In the rows, zero is written as 128.
Here are made-up nodes, facts about them, and rows of numbers that follow some of those facts. Name the node behind each unnamed row.

Some nodes and their rows:
kluplek: [131 129 122 147 121 121 129 116 116 146 123 152 123 194 144 121 130 144
  93 143 113 140 138 127 128 111  98 129 122 130 115  93 119 179 140 104]
funo: [131 155 122 144 121 141 119 147 177 122 132  90 122  60 122 118 138 125
 176 131 151 125  97 129 127 120 145 148 115 117 144 140 122  66 124 134]
deses: [158 129 116 108 144 135 130 134 123 113 119 118 133  63 121 113 133 112
 180 157 106 136 156 144 114 134 124 144 130 127 105  96 121 101 140 127]
vasil: [129 127 128 138 141 132 126 144 116  99 126  99 127  78 122 118 136 111
 166 122 142 158 130 157 136 127 133 111 130 114 143 132 126  87 132 177]
saskudak: [142 115 129 134 145 130 132 144 115 105 131  92 129  68 132 135 132 104
 153 104 147 158 119 147 131 146 119 108 130 119 140 129 122  92 123 185]
flageru: [ 91 138 141 131 131 141 136 140 165 122 139 116 120 182 123 130 133 111
 110 117 163  96 138 127 133 121 172 151 165 111 121 187 140  66 119 106]
bromir: [127 129 128 135 142 134 125 146 121  98 125 101 125  72 126 114 138 110
 172 128 138 158 135 163 136 126 132 113 131 114 140 134 128  85 132 169]
fiduk: [133 109 134 128 123 114 128 122 122 139 135 121 125 159 150 155 115 126
  88 117 136 143 125 141 124 140 123 134 139 126 113 125 127 178 121 147]
piflek: [118 122 134 130 121 118 123 122 127 133 130 130 122 169 143 138 120 134
 101 136 131 145 138 153 129 121 135 136 141 121 113 130 132 173 129 136]
grivam: [118 117 138 130 118 142 120 130 117 121 121 107 118 146 123 115 119 102
 152 119 158 179 115 126 138  81 162 123 139 110 133 137 116 149 137 205]
vatre: [145 135 129 139 124 125 133 128 159 131 141 104 133 123 137 134 124 125
 140 120 132  98 104 102 112 159 141 145 125 126 121 137 133 112 117 118]
grafe: [118 133 147 104 121 119 120 129 156 127 122 144 130 110 121 132 128 136
 156 146 119 114 116 143 127 146 138 123 107 143 151 152 140 133 135  83]
gredran: [132 127 125 143 123 122 131 119 114 148 124 150 123 206 142 120 131 137
  85 137 117 142 140 119 129 106 101 134 127 127 114  95 118 171 142 102]
stigroplas: [161 140 124 135 138 111 129 130 102 107 128 119 135 148 111 118 131 124
 159 138 111 140 128 126 125 118 145 122 116 121 136 102 127 116 142 138]
suvutem: [129 127 132 141 125 124 137 123 105 148 124 154 121 247 130 118 132 123
  72 126 126 141 139 103 135  85 114 139 136 121 118 104 116 154 149  96]
dreplam: [123 141 153 118 146 127 146 141 140 108 127 121 126 182 120 142 137 102
 125 126 140 113 136 131 123 138 147 148 139 114 133 131 131  55 155  84]
skosan: [ 98 129 152  95 114 165 128 100 161 119 106 157 132  98 115 145 111 138
 168 144 131  90 112 120 114 141 141 112 111 144 150 125 124 144 139 132]

There are 2 kinds of fact about the nodes: Π, μ.
biben -Π-> dribrak; bofi -Π-> pagreben; brade -Π-> tezus; bredodra -Π-> bradan; breril -Π-> dreplam; breril -Π-> medor
breril -Π-> grivam; bromi -Π-> kleva; bromi -Π-> bredodra; bromir -Π-> skabrer; bromir -Π-> deses; brotra -Π-> ledok
brotra -Π-> foste; bruvos -Π-> postu; butrom -Π-> pemu; butrom -Π-> vibas; daklumur -Π-> kleva; deses -Π-> bredodra
drafo -Π-> skevon; drafo -Π-> medor; drafo -Π-> grivam; drafo -Π-> skosan; dreplam -Π-> tezus; dribrak -Π-> bredodra
dribrak -Π-> nedel; drope -Π-> trezos; drope -Π-> bruvos; druvar -Π-> brotra; fegun -Π-> stedro; fegun -Π-> moskin
fegun -Π-> foste; fegun -Π-> nozil; flageru -Π-> tezus; fleflabi -Π-> grivam; fleflabi -Π-> mustu; foste -Π-> fleflabi
funo -Π-> zinu; funo -Π-> voses; funo -Π-> druskul; grafe -Π-> pagreben; grafe -Π-> klafla; gredran -Π-> klubrim
gredran -Π-> suvutem; grivam -Π-> plodor; klafla -Π-> skosan; klubrim -Π-> plodor; klubrim -Π-> tezus; klubrim -Π-> traklen
kluplek -Π-> tadrital; kluplek -Π-> treple; kunum -Π-> flizur; kunum -Π-> piflek; ledok -Π-> dobami; leplo -Π-> tesisi
leplo -Π-> nedel; leplo -Π-> nozil; lukoguk -Π-> bredodra; lutrun -Π-> gutor; medor -Π-> grefo; medor -Π-> sozir
medor -Π-> bredodra; mustu -Π-> klubrim; mustu -Π-> stusi; mustu -Π-> traklen; nados -Π-> nozil; nados -Π-> braskal
naflol -Π-> stebi; naflol -Π-> nados; neredros -Π-> grafos; nozil -Π-> grivam; nusu -Π-> fisudris; pagreben -Π-> skosan
pemu -Π-> flageru; pemu -Π-> grivam; piflek -Π-> stefla; pleklatri -Π-> flageru; plelom -Π-> vupi; plelom -Π-> stestok
plodor -Π-> bradan; pludras -Π-> saskudak; poklek -Π-> grivam; poklek -Π-> traklen; postu -Π-> bredodra; sagovem -Π-> kivil
sagovem -Π-> fisudris; satror -Π-> flizur; satror -Π-> klafla; sidru -Π-> fisudris; sipo -Π-> flizur; sipo -Π-> plodor
skabrer -Π-> klafla; skabrer -Π-> drafo; skosan -Π-> bradan; skoskem -Π-> moskin; sosul -Π-> drizar; sozir -Π-> bradan
stebi -Π-> bredodra; stedro -Π-> klafla; stedro -Π-> stestok; stestok -Π-> grefo; stestok -Π-> flageru; stestok -Π-> nozil
stigroplas -Π-> poklek; stigroplas -Π-> nozil; stusi -Π-> tezus; stuvim -Π-> foste; stuvim -Π-> vupi; sudum -Π-> kezim
sudum -Π-> flizur; suvutem -Π-> tezus; suvutem -Π-> grivam; tadrital -Π-> zinu; tadrital -Π-> deses; tafos -Π-> traklen
tezus -Π-> plodor; tezus -Π-> bradan; tidri -Π-> skoskem; treple -Π-> skosan; trigral -Π-> skosan; trofur -Π-> skevon
trofur -Π-> koga; trofur -Π-> zinu; trofur -Π-> bromir; vasil -Π-> drizar; vasil -Π-> fiduk; vasil -Π-> bruvos
vasil -Π-> braskal; vibas -Π-> pagreben; voses -Π-> flizur; voses -Π-> dobami; vupi -Π-> nozil; biben -μ-> a
bofi -μ-> a; bonotan -μ-> f; bradan -μ-> c; brade -μ-> g; braskal -μ-> d; bredodra -μ-> d
breril -μ-> b; bromi -μ-> a; bromir -μ-> d; brotra -μ-> g; bruvos -μ-> g; butrom -μ-> a
daklumur -μ-> b; deses -μ-> f; dobami -μ-> g; dolu -μ-> a; drafo -μ-> b; dreplam -μ-> c
dribrak -μ-> b; drizar -μ-> b; drope -μ-> b; druskul -μ-> f; druvar -μ-> e; fegun -μ-> a
fiduk -μ-> b; fifem -μ-> e; fisudris -μ-> b; flageru -μ-> g; fleflabi -μ-> a; flizur -μ-> a
foste -μ-> a; funo -μ-> e; grafe -μ-> c; grafos -μ-> c; gredran -μ-> a; grefo -μ-> c
grivam -μ-> d; gutor -μ-> a; kezim -μ-> b; kivil -μ-> d; klafla -μ-> a; kleva -μ-> d
klubrim -μ-> a; kluplek -μ-> a; koga -μ-> b; kunum -μ-> b; ledok -μ-> b; leplo -μ-> f
lukoguk -μ-> a; lutrun -μ-> a; medor -μ-> a; moskin -μ-> c; mustu -μ-> d; nados -μ-> d
naflol -μ-> a; nedel -μ-> a; neredros -μ-> d; nozil -μ-> e; nusu -μ-> c; pagreben -μ-> g
pemu -μ-> c; piflek -μ-> b; pleklatri -μ-> b; plelom -μ-> b; plodor -μ-> a; pludras -μ-> b
poklek -μ-> b; postu -μ-> d; sagovem -μ-> b; saskudak -μ-> d; satror -μ-> d; sidru -μ-> a
sipo -μ-> f; skabrer -μ-> b; skevon -μ-> a; skosan -μ-> c; skoskem -μ-> f; sosul -μ-> c
sozir -μ-> a; stebi -μ-> f; stedro -μ-> b; stefla -μ-> e; stestok -μ-> a; stigroplas -μ-> f
stusi -μ-> a; stuvim -μ-> d; sudum -μ-> b; suvutem -μ-> a; tadrital -μ-> c; tafos -μ-> g
tesisi -μ-> a; tezus -μ-> d; tidri -μ-> c; traklen -μ-> e; treple -μ-> c; trezos -μ-> a
trigral -μ-> d; trofur -μ-> c; vaba -μ-> d; vaflobrek -μ-> b; vasil -μ-> d; vatre -μ-> c
vibas -μ-> f; vilofam -μ-> g; voses -μ-> c; vupi -μ-> b; zinu -μ-> a

Rows to name:
No name comes twice in this set of rows, the named rows included.
[107 122 113 121 124 193 128 123 159 118 115 105 123  13 125  97 125 109
 197 135 154 124 135 113 119 112 144 132 149 119 109 137 113  96 116 201] | bredodra
[138 161 123 133 131 117 116 140 104 102 126  88 132  92  91 131 127 131
 169 116 128 159 100 126 137  97 169 140  98 108 159 104 123  79 150 180] | nozil
[132 132 132 129 121 153 140 112 161 128 131 111 134 110 132 143 114 123
 145 118 140  86 104  86 104 154 143 140 131 128 118 121 122 115 121 146] | bradan
[ 91 116 154  84 132 133 129 144 145 126 125 141 121 139 112 146 129 106
 112 114 156 114 139 145 140 125 160 137 152 131 140 194 141  91 125  97] | brade
[114 134 107 127 127 143 124 125 144 134 133 121 129  84 130 112 128 136
 135 143 120 104 153 128 122 130 143 155 148 125  95 145 136 118 112 129] | dribrak
[119 139 122 156 134 145 149 133 142 144 133 152 124 218 130 103 149 122
  84 124 140  90 146  87 130 106 106 140 147 123 117 131 124  78 130  57] | stusi
[129 109 123 109 125 149 114 143 141 127 116 100 115  31 142 104 127  97
 176 148 140 183 145 164 127 111 130 144 141 117 102 137 116 145 131 178] | postu
[153 132 108 122 128 147 127 131 158 133 125 115 129  67 128  92 135 116
 185 159 116 115 143 114 112 124 136 152 137 129  96 124 123 109 121 117] | stebi

The same nodes again, as new rows of numbers:
Known rows:
treple: [113 146 143 139  89 147 135 151 112 163 138 140 112 125 143 149 117 155
 132 101  93 117 146 122 122  90 124  97 146]
vatre: [102 124 132 119  85 117 142 129 146 147 144 139 102 153 124 139 119  97
 129 128  72 137 132 121 145 122 120 112 127]
tadrital: [103 134 130 131 119 137 141 113 120 138 136 143 111 129 146 154 119 126
 130 122 101 131 143 114 135 133 118 102 128]
tafos: [127 127 120 117 123 104 124 120 129 160 121 126 115 141 134 127 120 125
 135 120 130 120 129 122 142 114 132 113 120]
vilofam: [118 127 138 133 107  96 135 133 124 159 127 146 123 135 122 127 114 117
 139 128 121 107 130 122 147 142 131 122 126]
drizar: [109 133 133 134 144 105 129 133  92 166 109 152 123 133 122 107  99 132
  98 131 106 100 107 133 137 127 128 114 121]
vibas: [186 147  90 130  90 185 132 165 168 164 123 164 131 116 110  95 154 116
 133 162 178  88 228 118 117 166  87 157 122]
satror: [128 150 124 139  98 152 116 134 122 123 121 124 152 117 124 146 119 128
 141 161 157 132 166 122  97 143 118 144 131]
stestok: [142 128 145 124 165 136 126 110 142  86 148 110 138 118 138 127 152 104
 137 137 145 148 111 138 111 140 146 138 143]
sidru: [150 119 161 124 117 132 141 116 157 108 154 108 141 132 129 113 156  96
 144 135 153 156 124 130 121 121 144 137 138]
fifem: [135 102 155 122 160  48 129 129 123 151 120 111 123 152 129 128 127  98
 137  82 134 136  51 121 158 111 161 116 128]
trezos: [135 114 148 131 138 115 141 132 153  95 151 109 143 141 112 122 152 100
 149 130 127 144 103 138 119 146 142 155 139]
tidri: [115 129 119 122  65 135 140 113 141 155 134 146 103 139 136 144 119 100
 132 134  97 145 159 111 138 125 126 105 131]
pludras: [123 127 126 122 100 120 135 118 103 187  96 147 123 133 128 104 106 125
  96 137 132 103 134 124 141 116 128 101 118]
bofi: [149 124 148 134 128 140 142 137 146 105 144 100 146 119 128 117 157 117
 149 130 166 135 124 132 117 138 143 139 147]
suvutem: [146 107 115 103 120 124 138 107 178  95 159  72 126 149 131 113 159 126
 142 143 147 138 114 149 130  91 148 135 125]
koga: [121 129 138 126  90 110 134 129 113 183 114 144 121 138 116  99 104 109
 100 135 113 103 130 126 147 123 125 115 113]

Name these rows:
No name comes twice in this set of rows, the named rows included.
[117 149 144 111 175 121 113 100  94 161 105 157 112 128 143 119 104 122
  93 139 115 120 120 129 141 124 129  98 119] | vupi
[121 154 121 131 106 160 116 173 118 120 137 119 139 119 130 162 129 162
 144 137 131 150 136 135  94  84 119 141 131] | trigral
[148 130 168 129  91 149 145 158 145 119 148 103 150 117 133 124 162 132
 141 111 147 148 108 134 110  85 142 136 150] | klafla
[117 142 136 138  85 143 142 138 121 159 126 143 115 125 144 146 120 125
 133 124 107 121 164 120 128 131 122 106 136] | grafe

The same nodes again, as new rows of numbers:
Named rows:
treple: [105  93 144 132 153 143 147  63 102  66 114 140 104 200]
klubrim: [ 97  75 104 158 172 146 122  80 158  97 109 111 108 165]
braskal: [ 83  90 114 161 135 182 115  76 188 119 116 147 117 153]
breril: [ 88  66 143 140 161 106 141 115 111  92  92 131 119 169]
sipo: [101  93 130 136 182 118 150 115 125 105 110 133  91 189]
bonotan: [105  98 129 128 161 123 138  94 124 123 112 156  91 185]
stusi: [ 93  75 108 154 169 145 122  77 165 102 111 110 112 166]
stigroplas: [ 98  78 129 152 176 104 141  97 127 104 114 157  89 172]
skoskem: [102  93 127 136 163 113 140  86 128 110 112 176  97 165]
zinu: [100 117 106 128 145 173 126  83 168  95 120 133 127 173]
funo: [ 98  96 131 101 148 119 150 157 142 104  86 131 125 149]
grefo: [107  87 144 151 143 138 149  43 126  85 112 155 113 198]
tesisi: [100  85 112 153 148 156 114  71 170 104 115 146 121 159]
sosul: [120  76 160 143 151 149 137  87 124  88  98 157  88 189]
tafos: [120  64 121 143 135 102 152 114 129 111  99 121 114 157]
lutrun: [104  83 111 133 158 166 111  97 149 101 104 131  95 156]
koga: [ 91 104 135 115 136 125 146  89 115  96  90 146 140 184]

Rows to name:
No name comes twice in this set of rows, the named rows included.
[106 120 126 120 161 126 149  94 136 114 111 154 106 195] | druskul
[115  87 146 131 148 140 141  68 125  86  97 147  84 190] | vatre
[ 90  78 102 141 169 153 114  91 143  78 118 125 101 153] | butrom
[118  74 142 115 146 141 130  60 101  94  95 143  57 187] | nusu
[ 78 105 108 130 165 171 123 116 165  75 119 117  88 151] | satror
[112  86 112 120 118 108 158  94 110  98 119 133 143 168] | pagreben
[127 110 115 122 124 111 166 108 155 108  90 135 127 176] | dobami
[108  79 106 120 155 163 100  89 135 110 105 126  79 155] | sidru
[129  75 133 145 117 131 145 127 131 123 109 143 147 171] | bruvos
[105  87 131 101 119 121 126  61 112 134  73 145 108 184] | fisudris
[ 99  75 146 128 146 126 136 116 111 108  85 139 127 181] | daklumur

